Below are the code and all the weights of a small trained network. Each question names an input and a class and asks about switching units off, where a switched-off unit gives its printed mean instead of its output.

import numpy as np


def w(rows, s, z=0):
    codes = np.array(rows[::2]) - 128.0
    scale = np.full(codes.shape[1], s)
    scale[-1] = z or s
    return codes * scale


def norm(h):
    return h / np.sqrt((h * h).mean(-1, keepdims=True) + 1e-5)


def f(y):
    return np.maximum(y, 0)


def log_softmax(a):
    a = a - a.max(-1, keepdims=True)
    return a - np.log(np.exp(a).sum(-1, keepdims=True))


def net(x, mask):
    res = np.array(x, float).reshape(1, 8) / 4 @ E
    u = 0
    for l in range(3):
        y = f(norm(res) @ A[l][:, :-1].T + A[l][:, -1])
        res = res + np.where(mask[u : u + 10], y, B[l][:, -1]) @ B[l][:, :-1]
        u += 10
    return log_softmax(norm(res)[-1] @ U[:, :-1].T + U[:, -1])


A, B = {}, {}
E = w([
[94,125,154,160,163,147,169,173,131],'x0',
[130,92,74,190,138,221,156,119,105],'x1',
[86,119,144,102,133,96,254,65,157],'x2',
[119,183,99,170,160,91,80,96,139],'x3',
[191,178,61,143,76,95,96,144,199],'x4',
[102,56,116,86,172,137,125,164,130],'x5',
[59,159,101,77,69,106,135,223,144],'x6',
[111,47,92,165,108,118,147,214,56],'x7',
],0.011)
A[0] = w([
[104,81,157,78,84,108,159,167,82,124],'L0N1',
[166,85,157,91,112,99,164,177,74,2],'L0N2',
[170,230,80,145,75,96,55,119,132,56],'L0N3',
[95,167,149,84,111,183,127,134,162,65],'L0N4',
[134,124,200,137,175,120,66,107,86,118],'L0N5',
[89,185,186,52,106,60,149,108,163,25],'L0N6',
[52,135,166,117,157,71,124,137,145,31],'L0N7',
[110,102,111,158,127,141,130,212,128,37],'L0N8',
[150,96,57,11,101,132,167,135,190,150],'L0N9',
[81,178,169,34,109,87,163,155,135,84],'L0N10',
],0.012,0.0044)
B[0] = w([
[60,91,144,129,100,44,116,37,166,225],'L0N1',
[106,114,131,177,177,124,129,50,88,173],'L0N2',
[186,47,86,84,56,66,2,2,118,254],'L0N3',
[167,160,77,94,174,121,189,178,114,159],'L0N4',
[170,94,108,56,166,43,116,131,194,207],'L0N5',
[169,239,158,103,191,242,188,225,201,224],'L0N6',
[183,101,122,97,115,213,129,163,168,181],'L0N7',
[110,87,26,189,96,209,103,136,96,186],'L0N8',
[249,117,180,48,46,110,162,113,212,232],'L0N9',
[160,144,212,22,100,125,142,175,173,230],'L0N10',
],0.0081,0.0076)
A[1] = w([
[81,137,132,153,147,85,127,201,91,56],'L1N1',
[163,114,109,202,55,229,107,108,111,130],'L1N2',
[53,90,2,198,117,155,58,227,49,3],'L1N3',
[175,126,84,117,114,141,26,62,145,135],'L1N4',
[57,117,124,235,153,58,166,59,87,48],'L1N5',
[52,9,127,105,81,95,203,190,106,139],'L1N6',
[183,146,129,118,109,192,79,112,39,101],'L1N7',
[104,139,233,77,220,153,96,160,107,118],'L1N8',
[204,168,152,120,228,165,87,32,128,159],'L1N9',
[104,112,104,193,112,187,146,190,155,120],'L1N10',
],0.009,0.006)
B[1] = w([
[122,147,108,92,127,107,121,161,151,134],'L1N1',
[212,161,51,93,97,197,123,146,129,192],'L1N2',
[179,217,44,190,216,229,176,209,111,189],'L1N3',
[172,101,93,108,99,57,125,137,81,254],'L1N4',
[36,227,178,202,136,146,143,161,94,155],'L1N5',
[113,156,72,181,126,97,68,74,98,211],'L1N6',
[179,116,152,123,146,123,146,185,202,166],'L1N7',
[171,87,61,114,129,86,141,138,135,179],'L1N8',
[107,2,128,160,101,113,122,129,96,242],'L1N9',
[140,121,37,108,174,120,128,148,66,157],'L1N10',
],0.0093,0.0091)
A[2] = w([
[165,106,153,159,101,75,28,175,139,158],'L2N1',
[176,179,173,136,104,114,17,58,115,2],'L2N2',
[71,70,123,193,168,98,147,91,34,26],'L2N3',
[127,140,132,140,124,121,129,162,117,24],'L2N4',
[90,152,83,128,24,95,133,111,137,141],'L2N5',
[91,233,137,136,199,126,148,139,124,49],'L2N6',
[61,137,119,107,95,94,100,169,151,38],'L2N7',
[56,58,183,69,139,184,160,94,161,26],'L2N8',
[120,112,128,178,144,136,190,79,155,36],'L2N9',
[149,185,113,128,90,65,10,120,141,37],'L2N10',
],0.011,0.0029)
B[2] = w([
[113,49,134,124,197,3,165,118,18,255],'L2N1',
[134,21,102,97,212,103,84,76,122,203],'L2N2',
[39,178,238,166,112,123,147,64,144,207],'L2N3',
[143,127,115,83,192,150,86,105,113,131],'L2N4',
[152,11,114,63,137,70,76,73,143,213],'L2N5',
[162,140,66,117,158,50,195,121,185,149],'L2N6',
[193,78,90,64,106,76,103,156,115,145],'L2N7',
[171,99,68,123,81,56,26,93,93,187],'L2N8',
[124,104,106,224,198,160,99,54,85,160],'L2N9',
[134,15,64,202,193,102,66,69,89,236],'L2N10',
],0.0077,0.0074)
U = w([
[185,24,102,86,141,57,87,80,120,239],'0',
[168,189,27,211,169,230,118,196,64,78],'1',
[186,245,212,46,120,147,209,209,241,74],'2',
[11,144,190,231,156,140,119,52,74,3],'3',
],0.012,0.0036)

Each question gives the input, the list of numbers given to net, and the class t.
The units are the neurons (one row each of A and B). Each row of codes is followed by its name. A weight is (code - 128) times the scale printed after its matrix; where a second scale follows, it is the last column's (A, B and U).
mask holds one flag per neuron, layer by layer. A switched-off neuron (its flag False) gives its mean, the last column of its row in B, instead of its output. The means were averaged over made-up inputs and are rounded, as every weight is.
A unit's drop is (log p(t) with every unit on - log p(t) with that unit switched off) / (log p(t) with every unit on - log p(t) with every unit switched off).
The circuit of an input: a set's keep is (log p(t) with only the set's units on - log p(t) with every unit switched off) / (log p(t) with every unit on - log p(t) with every unit switched off). Starting from the 12 units with the biggest drops (on a tie, the unit counted first), units are removed one at a time, each time the one whose removal leaves the highest keep (on an exact tie, the one counted first), for as long as the keep stays at least 0.8.
units of the circuit, in order: the units of the circuit, biggest drop first
unit that matters most: the unit with the biggest drop
k most important neurons: the k neurons with the biggest drops, biggest first
top k neurons in layer l: the k neurons of layer l with the biggest drops, biggest first
drop when u is switched off: that unit's drop, to one decimal
input [-4,-2,8,8,-2,7,8,4], class 2: units of the circuit, in order -> [L0N6; L0N10; L0N3]
input [8,4,2,5,-4,-1,-7,7], class 1: units of the circuit, in order -> [L0N1; L0N3]
input [5,4,-2,2,-8,2,-2,7], class 1: 2 most important neurons -> [L1N3; L0N8]
input [8,6,-7,7,-7,1,-3,-4], class 3: units of the circuit, in order -> [L2N3; L0N9]
input [6,-8,6,5,-8,1,-6,-5], class 2: units of the circuit, in order -> [L0N6; L0N3]
input [-2,-4,8,-5,-1,1,0,4], class 2: units of the circuit, in order -> [L0N10; L0N6; L0N3]
input [-1,6,3,-4,-4,6,-4,-1], class 3: unit that matters most -> L2N3
input [8,-2,-4,3,5,-4,-4,7], class 1: top 2 neurons in layer 0 -> [L0N8; L0N9]
input [5,1,-2,-8,-6,5,8,4], class 3: top 3 neurons in layer 0 -> [L0N1; L0N8; L0N2]
input [2,0,8,-3,-4,2,-3,-7], class 2: 2 most important neurons -> [L0N6; L0N3]
input [7,-2,5,4,7,6,-2,7], class 1: 2 most important neurons -> [L0N8; L0N3]
input [-3,0,0,-2,-5,-1,-5,2], class 3: top 4 neurons in layer 0 -> [L0N9; L0N10; L0N3; L0N6]
input [0,-7,4,0,6,5,-3,6], class 2: top 2 neurons in layer 1 -> [L1N9; L1N4]
input [5,-5,7,6,6,3,-4,8], class 3: unit that matters most -> L0N10
input [1,7,4,1,3,-2,-8,-6], class 3: drop when L0N3 is switched off -> 0.4
input [7,6,7,-4,-3,0,-7,7], class 3: drop when L2N6 is switched off -> 0.0
input [1,2,-2,-8,-3,1,-1,7], class 1: top 2 neurons in layer 1 -> [L1N3; L1N2]
input [3,1,0,5,0,8,2,6], class 1: drop when L1N3 is switched off -> 0.1
